Below are the code and all the weights of a small trained network. Each question names an input and a target symbol and asks about switching units off, where a switched-off unit gives its printed mean instead of its output.

import numpy as np


def w(rows, s, z=0):
    codes = np.array(rows[::2]) - 128.0
    scale = np.full(codes.shape[1], s)
    scale[-1] = z or s
    return codes * scale


def norm(h):
    return h / np.sqrt((h * h).mean(-1, keepdims=True) + 1e-5)


def f(y):
    return np.maximum(y, 0)


def softmax(a):
    e = np.exp(a - a.max(-1, keepdims=True))
    return e / e.sum(-1, keepdims=True)


def log_softmax(a):
    a = a - a.max(-1, keepdims=True)
    return a - np.log(np.exp(a).sum(-1, keepdims=True))


def net(x, mask):
    ids = ['ΘΨαδζλμξπσ'.index(c) for c in x.split()]
    T = len(ids)
    res = E[ids] + P[:T]
    u = 0
    for l in range(2):
        q, k, v = (norm(res) @ M[l].T for M in (Q, K, V))
        z = softmax(np.where(np.tri(T) > 0, q @ k.T / 3**0.5, -1e9)) @ v
        res = res + np.where(mask[u], z, O[l][:, -1]) @ O[l][:, :-1]
        u += 1
        y = f(norm(res) @ A[l][:, :-1].T + A[l][:, -1])
        res = res + np.where(mask[u : u + 8], y, B[l][:, -1]) @ B[l][:, :-1]
        u += 8
    return log_softmax(norm(res)[-1] @ U[:, :-1].T + U[:, -1])


Q, K, V, O, A, B = {}, {}, {}, {}, {}, {}
E = w([
[84,68,97,144],'Θ',
[255,157,226,138],'Ψ',
[150,115,83,162],'α',
[162,115,157,63],'δ',
[119,34,117,98],'ζ',
[102,183,70,191],'λ',
[131,76,95,143],'μ',
[193,146,134,95],'ξ',
[80,108,96,157],'π',
[89,135,71,183],'σ',
],0.02)
P = w([
[99,168,169,123],'0',
[176,66,119,158],'1',
[188,130,148,181],'2',
[110,112,94,70],'3',
[169,2,115,135],'4',
[128,102,180,165],'5',
[110,161,88,90],'6',
[189,68,122,171],'7',
[168,116,187,197],'8',
[76,161,86,72],'9',
[196,42,125,170],'10',
[127,119,197,174],'11',
[35,195,68,70],'12',
[204,23,125,174],'13',
],0.012)
Q[0] = w([
[8,142,167,34],'L0H1',
[204,88,5,107],'L0H1',
[113,2,155,93],'L0H1',
],0.007)
K[0] = w([
[194,45,147,173],'L0H1',
[121,254,23,18],'L0H1',
[101,100,84,79],'L0H1',
],0.0076)
V[0] = w([
[157,88,92,164],'L0H1',
[138,254,89,64],'L0H1',
[148,125,95,214],'L0H1',
],0.0089)
O[0] = w([
[184,85,21,123,251],'L0H1',
[3,62,102,32,99],'L0H1',
[142,73,6,105,248],'L0H1',
],0.0068,0.0027)
A[0] = w([
[104,93,97,71,164],'L0N1',
[166,153,80,117,167],'L0N2',
[128,193,103,166,4],'L0N3',
[186,149,236,136,54],'L0N4',
[185,127,137,116,148],'L0N5',
[162,96,148,247,94],'L0N6',
[115,43,88,165,92],'L0N7',
[72,110,153,125,86],'L0N8',
],0.012,0.0025)
B[0] = w([
[89,254,120,90,182],'L0N1',
[106,124,164,54,192],'L0N2',
[140,90,157,145,140],'L0N3',
[151,66,130,52,165],'L0N4',
[105,47,96,168,173],'L0N5',
[147,76,100,124,231],'L0N6',
[150,186,139,125,254],'L0N7',
[155,104,184,92,135],'L0N8',
],0.0083,0.009)
Q[1] = w([
[203,121,160,222],'L1H1',
[30,245,70,15],'L1H1',
[26,127,1,23],'L1H1',
],0.0054)
K[1] = w([
[68,191,169,176],'L1H1',
[142,164,3,120],'L1H1',
[167,55,51,131],'L1H1',
],0.012)
V[1] = w([
[63,190,123,160],'L1H1',
[138,169,89,236],'L1H1',
[147,255,127,154],'L1H1',
],0.0075)
O[1] = w([
[149,168,253,86,2],'L1H1',
[129,112,115,72,117],'L1H1',
[143,57,128,162,16],'L1H1',
],0.013,0.0039)
A[1] = w([
[95,94,128,138,128],'L1N1',
[123,124,67,67,204],'L1N2',
[204,133,191,151,130],'L1N3',
[114,11,165,126,252],'L1N4',
[103,79,113,183,107],'L1N5',
[78,151,71,164,138],'L1N6',
[109,130,197,217,149],'L1N7',
[83,121,102,175,146],'L1N8',
],0.012,0.0033)
B[1] = w([
[130,170,104,172,136],'L1N1',
[94,125,164,139,254],'L1N2',
[115,164,86,86,152],'L1N3',
[138,168,166,134,189],'L1N4',
[232,115,131,99,169],'L1N5',
[135,155,146,145,201],'L1N6',
[86,130,251,122,138],'L1N7',
[106,120,170,153,167],'L1N8',
],0.014,0.0096)
U = w([
[51,204,2,86,185],'Θ',
[181,243,74,81,137],'Ψ',
[135,129,103,150,12],'α',
[25,134,146,161,253],'δ',
[106,44,78,158,58],'ζ',
[136,175,213,167,70],'λ',
[83,49,75,156,52],'μ',
[156,113,62,149,83],'ξ',
[132,172,123,138,82],'π',
[72,32,50,160,204],'σ',
],0.009,0.0035)

Each question gives the input, a string of symbols that net reads in full, and the target symbol t.
The units are the heads (3 rows each of Q, K, V and O) and the neurons (one row each of A and B). Each row of codes is followed by its name. A weight is (code - 128) times the scale printed after its matrix; where a second scale follows, it is the last column's (O, A, B and U).
mask holds one flag per unit, layer by layer, with each layer's heads first. A switched-off unit (its flag False) gives its mean, the last column of its rows in O or B, instead of its output. The means were averaged over made-up inputs and are rounded, as every weight is.
A unit's drop is (log p(t) with every unit on - log p(t) with that unit switched off) / (log p(t) with every unit on - log p(t) with every unit switched off).
The circuit of an input: a set's keep is (log p(t) with only the set's units on - log p(t) with every unit switched off) / (log p(t) with every unit on - log p(t) with every unit switched off). Starting from the 12 units with the biggest drops (on a tie, the unit counted first), units are removed one at a time, each time the one whose removal leaves the highest keep (on an exact tie, the one counted first), for as long as the keep stays at least 0.8.
circuit, biggest first: the units of the circuit, biggest drop first
top k neurons: the k neurons with the biggest drops, biggest first
k most important neurons of layer l: the k neurons of layer l with the biggest drops, biggest first
input Ψ ξ δ π α ξ λ α, target Θ: circuit, biggest first : L0H1, L0N1, L0N7
input ξ ξ σ, target λ: circuit, biggest first : L0H1, L1H1, L1N5
input π π δ Θ π μ α μ σ, target Ψ: 2 most important neurons of layer 1 : L1N3, L1N2
input α ξ π ζ α α α Ψ ζ δ α α ξ δ, target δ: circuit, biggest first : L0H1, L1N5
input Ψ μ π ξ π, target δ: most important neuron of layer 1 : L1N2
input ξ λ α π α α, target λ: circuit, biggest first : L0H1, L1H1
input ζ ξ α ζ, target Θ: top 2 neurons : L0N1, L0N7
input ξ ξ Ψ π α ξ ζ σ α α α Θ, target λ: circuit, biggest first : L1H1, L1N7, L0H1, L0N7
input μ μ λ ξ α π σ σ α ξ α, target δ: top 2 neurons : L1N2, L0N1
input ξ α α α α λ, target λ: 3 most important neurons of layer 0 : L0N3, L0N1, L0N4
input ξ π ξ δ δ, target λ: top 2 neurons : L1N4, L0N7
input π α σ, target Ψ: circuit, biggest first : L1H1, L1N3, L0H1
input α Ψ Θ μ δ ξ λ μ, target Θ: circuit, biggest first : L0H1, L0N1, L0N7
input ξ α ξ λ α λ Θ Θ π δ δ, target λ: 2 most important neurons of layer 0 : L0N5, L0N7
input λ π ξ ξ μ λ λ α, target Θ: circuit, biggest first : L0H1, L0N1
input α ξ μ ξ ζ α ξ δ, target δ: circuit, biggest first : L0H1, L1N2, L1N5
input π π α Θ μ π π μ, target Ψ: 2 most important neurons of layer 1 : L1N3, L1N4
input ξ μ Ψ μ α μ, target λ: most important neuron of layer 1 : L1N7
input ξ π α λ σ, target Θ: circuit, biggest first : L0H1, L1H1
input α ζ Ψ ξ ζ, target δ: top 4 neurons : L0N1, L0N6, L1N4, L1N2
input μ π α ζ, target Θ: 3 most important neurons of layer 0 : L0N1, L0N6, L0N7
input ξ α π ξ Ψ δ ξ σ, target δ: circuit, biggest first : L0H1
input α α ξ ξ ξ α ξ α, target δ: top 2 neurons : L0N1, L1N2
input ξ α ζ Ψ Ψ ζ μ ξ λ, target λ: circuit, biggest first : L0H1, L1N7, L1H1, L0N3
